-.72; -.43; -.33; .34; .14; -.72
.05; .12; .16; .24; .07; .05
-.14; -.11; .12; -.09; .05; -.14
.13; -.45; .55; .58; .42; .13
->
-.72; .05; -.14; .13
-.43; .12; -.11; -.45
-.33; .16; .12; .55
.34; .24; -.09; .58
.14; .07; .05; .42
-.72; .05; -.14; .13

-.15; -.37; .49; -.23; -.14; -.04; -.19; .45
-.27; .16; -.18; -.05; .41; -.62; -.10; -.13
.49; -.38; .17; -.23; -.76; .00; -.21; .30
.37; -.44; .19; -.11; -.71; .00; -.07; .25
.03; -.41; .52; -.24; -.35; .10; -.09; .48
.13; .00; -.06; .05; .05; -.01; .05; .02
.31; -.50; .18; -.11; -.70; -.04; -.19; .23
-.05; .15; -.23; .05; -.05; -.26; .12; -.39
.29; -.28; .16; -.06; -.59; -.01; -.16; .25
.26; -.38; .09; -.07; -.66; -.14; -.16; .12
->
-.15; -.27; .49; .37; .03; .13; .31; -.05; .29; .26
-.37; .16; -.38; -.44; -.41; .00; -.50; .15; -.28; -.38
.49; -.18; .17; .19; .52; -.06; .18; -.23; .16; .09
-.23; -.05; -.23; -.11; -.24; .05; -.11; .05; -.06; -.07
-.14; .41; -.76; -.71; -.35; .05; -.70; -.05; -.59; -.66
-.04; -.62; .00; .00; .10; -.01; -.04; -.26; -.01; -.14
-.19; -.10; -.21; -.07; -.09; .05; -.19; .12; -.16; -.16
.45; -.13; .30; .25; .48; .02; .23; -.39; .25; .12

-.23; -.01; .34; -.17
-.04; .13; -.28; .43
-.26; .00; .09; -.35
.06; -.14; .26; -.46
.03; -.06; -.47; -.62
.20; -.07; .49; .34
.31; -.18; -.07; -.54
-.32; .07; .39; .16
-.34; .19; -.15; .36
.07; -.11; .52; -.07
->
-.23; -.04; -.26; .06; .03; .20; .31; -.32; -.34; .07
-.01; .13; .00; -.14; -.06; -.07; -.18; .07; .19; -.11
.34; -.28; .09; .26; -.47; .49; -.07; .39; -.15; .52
-.17; .43; -.35; -.46; -.62; .34; -.54; .16; .36; -.07

-.42; -.23; .11; .01; -.10; -.05; -.16; -.03; .04; -.01; -.03; -.04; -.16; -.42; -.10
.27; .13; .19; .01; .04; .27; .27; .02; -.24; .10; .10; .02; .12; .64; .77
->
-.42; .27
-.23; .13
.11; .19
.01; .01
-.10; .04
-.05; .27
-.16; .27
-.03; .02
.04; -.24
-.01; .10
-.03; .10
-.04; .02
-.16; .12
-.42; .64
-.10; .77

.20; .40; .02
.37; -.48; -.19
.04; .71; .13
.08; .05; .04
-.31; -.42; -.34
-.47; .05; -.64
-.17; -.12; -.23
-.24; .79; .40
->
.20; .37; .04; .08; -.31; -.47; -.17; -.24
.40; -.48; .71; .05; -.42; .05; -.12; .79
.02; -.19; .13; .04; -.34; -.64; -.23; .40

-.35; -.02; .75; .10; -.03; -.02; .19; -.02; .80; .01; -.51; .26; .50
-.13; .16; .10; -.03; -.07; -.07; .00; .01; .23; -.04; -.38; -.16; -.01
-.15; -.03; .13; .29; .08; .10; .50; .00; .63; .13; -.29; -.25; .66
->
-.35; -.13; -.15
-.02; .16; -.03
.75; .10; .13
.10; -.03; .29
-.03; -.07; .08
-.02; -.07; .10
.19; .00; .50
-.02; .01; .00
.80; .23; .63
.01; -.04; .13
-.51; -.38; -.29
.26; -.16; -.25
.50; -.01; .66
---
.66; .03; .01; -.40; .23; -.01; -.15; .65; .21; .31
.14; .48; -.23; .49; .06; -.60; .17; -.24; .50; -.02
.48; -.21; -.31; -.51; .24; -.01; -.59; .21; .08; -.17
->
.14; .48; -.23; .49; .06; -.60; .17; -.24; .50; -.02
.66; .03; .01; -.40; .23; -.01; -.15; .65; .21; .31
.48; -.21; -.31; -.51; .24; -.01; -.59; .21; .08; -.17

.16; -.29; -.15; .43; .15
-.06; .13; .07; -.18; -.06
-.30; .54; .17; -.63; -.21
->
-.30; .54; .17; -.63; -.21
-.06; .13; .07; -.18; -.06
.16; -.29; -.15; .43; .15

.08; .05; .31; -.52; -.25
.01; .11; .34; -.60; -.30
.02; .10; .34; -.59; -.29
.04; .09; .34; -.58; -.29
.06; .07; .33; -.56; -.27
.05; .08; .33; -.58; -.28
.07; .06; .32; -.54; -.25
->
.01; .11; .34; -.60; -.30
.02; .10; .34; -.59; -.29
.04; .09; .34; -.58; -.29
.05; .08; .33; -.58; -.28
.06; .07; .33; -.56; -.27
.07; .06; .32; -.54; -.25
.08; .05; .31; -.52; -.25

.21; -.27; .05; -.25; -.09; -.19; -.35; -.32; .05; .18; -.19; .08
-.40; .65; -.16; .60; .22; .52; .77; .72; -.16; -.36; .52; -.20
.04; -.04; .01; -.03; -.01; -.02; -.05; -.05; .01; .03; -.02; .01
.10; -.16; .03; -.15; -.05; -.12; -.20; -.19; .03; .09; -.12; .05
-.21; .32; -.06; .30; .11; .27; .40; .39; -.06; -.18; .26; -.09
.03; -.03; .00; -.02; -.01; -.01; -.04; -.04; .00; .03; -.01; .01
->
-.40; .65; -.16; .60; .22; .52; .77; .72; -.16; -.36; .52; -.20
-.21; .32; -.06; .30; .11; .27; .40; .39; -.06; -.18; .26; -.09
.03; -.03; .00; -.02; -.01; -.01; -.04; -.04; .00; .03; -.01; .01
.04; -.04; .01; -.03; -.01; -.02; -.05; -.05; .01; .03; -.02; .01
.10; -.16; .03; -.15; -.05; -.12; -.20; -.19; .03; .09; -.12; .05
.21; -.27; .05; -.25; -.09; -.19; -.35; -.32; .05; .18; -.19; .08

.41; .03; -.34; .26; .10; -.39; .02; -.09; .30; .55; -.26; .05; -.10; -.04; .35
.41; -.32; -.18; -.10; -.12; .14; .23; -.04; -.30; -.02; -.41; -.39; .30; -.04; .55
-.27; .21; .37; .03; -.06; -.28; -.40; .35; .02; .07; .41; .30; -.05; .14; -.68
-.44; -.03; .13; .03; -.06; .19; .07; .06; .14; -.50; .34; .43; -.10; -.04; -.47
-.53; -.26; -.02; .03; -.06; .19; .13; .01; .06; -.50; .49; .24; .35; -.06; -.27
->
-.27; .21; .37; .03; -.06; -.28; -.40; .35; .02; .07; .41; .30; -.05; .14; -.68
.41; .03; -.34; .26; .10; -.39; .02; -.09; .30; .55; -.26; .05; -.10; -.04; .35
-.44; -.03; .13; .03; -.06; .19; .07; .06; .14; -.50; .34; .43; -.10; -.04; -.47
-.53; -.26; -.02; .03; -.06; .19; .13; .01; .06; -.50; .49; .24; .35; -.06; -.27
.41; -.32; -.18; -.10; -.12; .14; .23; -.04; -.30; -.02; -.41; -.39; .30; -.04; .55

-.10; -.30; .04; .11; -.14; -.62; -.09; -.40; -.03; -.19; .04
.36; -.02; -.09; .68; -.03; .08; -.21; .10; -.08; -.23; .06
.55; -.06; .38; .37; -.05; .09; .00; .27; -.18; .12; .02
-.19; .35; .04; -.08; -.33; -.07; .37; .30; .39; .15; .16
-.31; -.43; .21; .17; -.12; .34; .21; -.16; .31; .25; -.02
.12; .53; .17; -.19; -.06; .11; .05; .06; -.36; .04; .45
-.05; -.20; -.38; -.27; .06; .29; .31; -.31; -.29; .01; -.31
.13; .16; -.60; -.03; .00; .19; -.15; -.23; -.19; -.05; -.41
->
.12; .53; .17; -.19; -.06; .11; .05; .06; -.36; .04; .45
-.19; .35; .04; -.08; -.33; -.07; .37; .30; .39; .15; .16
.13; .16; -.60; -.03; .00; .19; -.15; -.23; -.19; -.05; -.41
.36; -.02; -.09; .68; -.03; .08; -.21; .10; -.08; -.23; .06
.55; -.06; .38; .37; -.05; .09; .00; .27; -.18; .12; .02
-.05; -.20; -.38; -.27; .06; .29; .31; -.31; -.29; .01; -.31
-.10; -.30; .04; .11; -.14; -.62; -.09; -.40; -.03; -.19; .04
-.31; -.43; .21; .17; -.12; .34; .21; -.16; .31; .25; -.02
